Below is a small trained network, with its code and all its weights. Each question gives an input and a class and asks what happens when units are switched off, that is, made to give their printed mean instead of their output.

import numpy as np


def w(rows, s, z=0):
    codes = np.array(rows[::2]) - 128.0
    scale = np.full(codes.shape[1], s)
    scale[-1] = z or s
    return codes * scale


def norm(h):
    return h / np.sqrt((h * h).mean(-1, keepdims=True) + 1e-5)


def f(y):
    return np.maximum(y, 0)


def log_softmax(a):
    a = a - a.max(-1, keepdims=True)
    return a - np.log(np.exp(a).sum(-1, keepdims=True))


def net(x, mask):
    res = np.array(x, float).reshape(1, 5) / 4 @ E
    u = 0
    for l in range(3):
        y = f(norm(res) @ A[l][:, :-1].T + A[l][:, -1])
        res = res + np.where(mask[u : u + 3], y, B[l][:, -1]) @ B[l][:, :-1]
        u += 3
    return log_softmax(norm(res)[-1] @ U[:, :-1].T + U[:, -1])


A, B = {}, {}
E = w([
[190,218,228,85,52,192],'x0',
[87,58,148,225,124,180],'x1',
[101,150,72,229,55,117],'x2',
[90,211,145,180,254,137],'x3',
[196,21,139,102,112,120],'x4',
],0.005)
A[0] = w([
[254,69,134,41,57,141,3],'L0N1',
[150,119,131,126,225,98,105],'L0N2',
[108,17,120,128,236,144,60],'L0N3',
],0.0061,0.004)
B[0] = w([
[184,37,140,97,24,88,251],'L0N1',
[147,129,194,155,186,79,218],'L0N2',
[255,133,60,228,145,149,252],'L0N3',
],0.0075,0.0032)
A[1] = w([
[221,40,207,14,1,104,4],'L1N1',
[142,198,156,50,153,74,108],'L1N2',
[81,151,113,199,177,163,182],'L1N3',
],0.0047,0.0018)
B[1] = w([
[164,66,64,10,52,147,253],'L1N1',
[142,166,70,124,165,123,169],'L1N2',
[130,69,112,2,80,119,192],'L1N3',
],0.0088,0.0051)
A[2] = w([
[99,117,200,128,117,254,57],'L2N1',
[111,81,87,161,92,130,58],'L2N2',
[58,68,40,175,135,122,1],'L2N3',
],0.01,0.0034)
B[2] = w([
[128,112,151,156,137,243,181],'L2N1',
[76,188,142,96,158,80,237],'L2N2',
[72,112,253,164,94,89,252],'L2N3',
],0.011,0.0037)
U = w([
[195,54,111,189,199,104,62],'0',
[162,61,94,47,32,123,250],'1',
[108,140,158,135,105,253,120],'2',
[99,204,114,59,236,132,65],'3',
[8,94,203,134,88,71,122],'4',
[102,224,41,138,51,121,4],'5',
],0.014,0.0033)

Each question gives the input, the list of numbers given to net, and the class t.
The units are the neurons (one row each of A and B). Each row of codes is followed by its name. A weight is (code - 128) times the scale printed after its matrix; where a second scale follows, it is the last column's (A, B and U).
mask holds one flag per neuron, layer by layer. A switched-off neuron (its flag False) gives its mean, the last column of its row in B, instead of its output. The means were averaged over made-up inputs and are rounded, as every weight is.
A unit's drop is (log p(t) with every unit on - log p(t) with that unit switched off) / (log p(t) with every unit on - log p(t) with every unit switched off).
The circuit of an input: a set's keep is (log p(t) with only the set's units on - log p(t) with every unit switched off) / (log p(t) with every unit on - log p(t) with every unit switched off). Starting from all 9 units, units are removed one at a time, each time the one whose removal leaves the highest keep (on an exact tie, the one counted first), for as long as the keep stays at least 0.8.
circuit, biggest first: the units of the circuit, biggest drop first
unit that matters most: the unit with the biggest drop
k most important neurons: the k neurons with the biggest drops, biggest first
top k neurons in layer l: the k neurons of layer l with the biggest drops, biggest first
drop when u is switched off: that unit's drop, to one decimal
input [8,8,4,-8,-7], class 2: circuit, biggest first	[L2N1 L0N1]
input [-7,-5,4,6,-2], class 4: circuit, biggest first	[L2N3]
input [-3,-4,-6,-4,-7], class 3: circuit, biggest first	[L0N1 L1N1]
input [6,8,2,-3,0], class 2: 2 most important neurons	[L2N1 L0N1]
input [1,5,2,4,6], class 0: circuit, biggest first	[L0N3 L1N1]
input [0,-2,3,3,5], class 0: 2 most important neurons	[L1N1 L0N1]
input [-7,4,2,2,4], class 4: top 2 neurons in layer 2	[L2N3 L2N2]
input [-2,-4,2,-7,-7], class 5: circuit, biggest first	[L0N1 L1N1]
input [2,6,0,-1,-6], class 2: 2 most important neurons	[L2N1 L1N1]
input [-1,-4,-7,7,6], class 0: 3 most important neurons	[L0N3 L2N2 L0N2]
input [-4,-7,6,3,8], class 0: top 2 neurons in layer 0	[L0N2 L0N1]
input [-6,1,1,6,-3], class 4: 2 most important neurons	[L2N3 L1N3]
input [7,-2,7,7,6], class 2: top 2 neurons in layer 2	[L2N1 L2N2]
input [-7,1,-8,0,-1], class 0: unit that matters most	L0N3
input [-8,-7,2,-2,-5], class 4: 2 most important neurons	[L2N3 L1N1]
input [-5,0,-8,0,-5], class 0: 2 most important neurons	[L0N3 L2N2]
input [-8,7,-7,-3,7], class 0: 2 most important neurons	[L0N3 L1N1]
input [-4,-4,-3,-1,-1], class 0: drop when L2N2 is switched off	0.2
input [0,2,4,0,5], class 4: drop when L1N3 is switched off	0.4
input [-7,-2,-2,1,2], class 0: circuit, biggest first	[L0N3]
input [-6,3,8,-6,8], class 4: drop when L2N3 is switched off	0.3
